Here is a tiny trained network, its code and every weight. The questions are about switching its units off for an input and a target symbol, where a switched-off unit gives its printed mean instead of its output.

import numpy as np


def w(rows, s, z=0):
    codes = np.array(rows[::2]) - 128.0
    scale = np.full(codes.shape[1], s)
    scale[-1] = z or s
    return codes * scale


def norm(h):
    return h / np.sqrt((h * h).mean(-1, keepdims=True) + 1e-5)


def f(y):
    return np.maximum(y, 0)


def softmax(a):
    e = np.exp(a - a.max(-1, keepdims=True))
    return e / e.sum(-1, keepdims=True)


def log_softmax(a):
    a = a - a.max(-1, keepdims=True)
    return a - np.log(np.exp(a).sum(-1, keepdims=True))


def net(x, mask):
    ids = ['ΣΩβμξπτφψ'.index(c) for c in x.split()]
    T = len(ids)
    res = E[ids] + P[:T]
    r = norm(res)
    for j in range(2):
        rows = slice(2 * j, 2 * j + 2)
        q, k, v = (r @ M[0][rows].T for M in (Q, K, V))
        z = softmax(np.where(np.tri(T) > 0, q @ k.T / 2**0.5, -1e9)) @ v
        o = O[0][rows]
        res = res + np.where(mask[j], z, o[:, -1]) @ o[:, :-1]
    y = f(norm(res) @ A[0][:, :-1].T + A[0][:, -1])
    res = res + np.where(mask[2:18], y, B[0][:, -1]) @ B[0][:, :-1]
    return log_softmax(norm(res)[-1] @ U[:, :-1].T + U[:, -1])


Q, K, V, O, A, B = {}, {}, {}, {}, {}, {}
E = w([
[126,140,158,94],'Σ',
[175,179,129,105],'Ω',
[129,146,145,157],'β',
[170,190,210,108],'μ',
[5,83,95,133],'ξ',
[195,198,137,125],'π',
[93,102,157,130],'τ',
[148,36,92,101],'φ',
[180,72,165,198],'ψ',
],0.025)
P = w([
[84,178,2,108],'0',
[160,163,155,138],'1',
[127,172,170,132],'2',
[123,210,169,112],'3',
[108,205,210,136],'4',
[98,196,226,133],'5',
[91,184,234,125],'6',
],0.0074)
Q[0] = w([
[173,132,144,118],'h1',
[144,138,138,176],'h1',
[10,182,80,104],'h2',
[162,255,80,64],'h2',
],0.016)
K[0] = w([
[123,135,76,153],'h1',
[102,170,134,180],'h1',
[102,102,255,147],'h2',
[46,240,100,192],'h2',
],0.014)
V[0] = w([
[132,121,125,1],'h1',
[182,36,109,110],'h1',
[95,179,103,229],'h2',
[77,121,181,111],'h2',
],0.0083)
O[0] = w([
[86,236,247,255,219],'h1',
[85,241,157,61,146],'h1',
[105,144,216,162,4],'h2',
[208,91,152,119,110],'h2',
],0.0068,0.0021)
A[0] = w([
[90,93,54,168,94],'n1',
[82,61,164,62,94],'n2',
[43,143,123,69,101],'n3',
[134,98,118,93,86],'n4',
[144,147,178,208,104],'n5',
[127,129,106,128,77],'n6',
[131,118,180,94,148],'n7',
[117,96,182,84,150],'n8',
[141,113,69,170,138],'n9',
[194,70,1,173,92],'n10',
[101,112,127,106,128],'n11',
[109,82,182,190,196],'n12',
[192,143,199,89,127],'n13',
[173,116,92,179,255],'n14',
[150,14,139,146,78],'n15',
[161,98,45,184,91],'n16',
],0.012,0.0048)
B[0] = w([
[199,84,140,169,206],'n1',
[161,80,215,139,247],'n2',
[63,189,130,79,235],'n3',
[123,139,143,160,173],'n4',
[152,157,161,157,226],'n5',
[126,133,130,146,129],'n6',
[86,151,87,130,197],'n7',
[62,118,85,126,212],'n8',
[119,110,143,174,166],'n9',
[251,131,24,172,225],'n10',
[132,131,158,128,185],'n11',
[192,121,62,97,254],'n12',
[141,53,162,118,246],'n13',
[17,102,132,121,224],'n14',
[90,199,114,54,223],'n15',
[159,134,178,206,170],'n16',
],0.018,0.0052)
U = w([
[113,108,169,129,73],'Σ',
[138,98,171,126,2],'Ω',
[97,50,150,142,18],'β',
[74,133,132,164,149],'μ',
[38,185,137,115,241],'ξ',
[152,199,183,131,65],'π',
[178,61,92,184,217],'τ',
[153,106,96,7,82],'φ',
[48,23,130,192,95],'ψ',
],0.011,0.0035)

Each question gives the input, a string of symbols that net reads in full, and the target symbol t.
The units are the heads (2 rows each of Q, K, V and O) and the neurons (one row each of A and B). Each row of codes is followed by its name. A weight is (code - 128) times the scale printed after its matrix; where a second scale follows, it is the last column's (O, A, B and U).
mask holds one flag per unit, heads first, then neurons. A switched-off unit (its flag False) gives its mean, the last column of its rows in O or B, instead of its output. The means were averaged over made-up inputs and are rounded, as every weight is.
A unit's drop is (log p(t) with every unit on - log p(t) with that unit switched off) / (log p(t) with every unit on - log p(t) with every unit switched off).
The circuit of an input: a set's keep is (log p(t) with only the set's units on - log p(t) with every unit switched off) / (log p(t) with every unit on - log p(t) with every unit switched off). Starting from the 12 units with the biggest drops (on a tie, the unit counted first), units are removed one at a time, each time the one whose removal leaves the highest keep (on an exact tie, the one counted first), for as long as the keep stays at least 0.8.
circuit, biggest first: the units of the circuit, biggest drop first
k most important neurons: the k neurons with the biggest drops, biggest first
heads that matter: for each layer, one digit per head in row order, 1 if its drop is at least 0.15 and else 0, layers parted by /
drop of u: that unit's drop, to one decimal
input τ ξ φ μ β τ, target φ: circuit, biggest first : [n12]
input τ φ φ ξ τ, target ξ: heads that matter : 00
input Σ φ ξ, target ξ: heads that matter : 10
input Σ φ β μ β, target φ: circuit, biggest first : [h1; n15]
input ψ ψ μ μ, target φ: heads that matter : 10
input Ω φ Ω Σ Σ β, target τ: circuit, biggest first : [n12; h1]
input ξ Σ μ β, target τ: 4 most important neurons : [n3; n12; n5; n2]
input Σ φ π ξ Σ ψ φ, target φ: 3 most important neurons : [n15; n10; n2]
input τ β β ξ Σ, target ψ: heads that matter : 10
input Ω φ ξ, target ξ: heads that matter : 10
input ξ φ τ, target ξ: 2 most important neurons : [n3; n13]
input φ φ φ Σ, target ξ: drop of h1 : 1.0
input φ Σ φ τ μ τ φ, target ξ: drop of n2 : -0.1
input φ φ Σ, target ξ: drop of n10 : 0.0
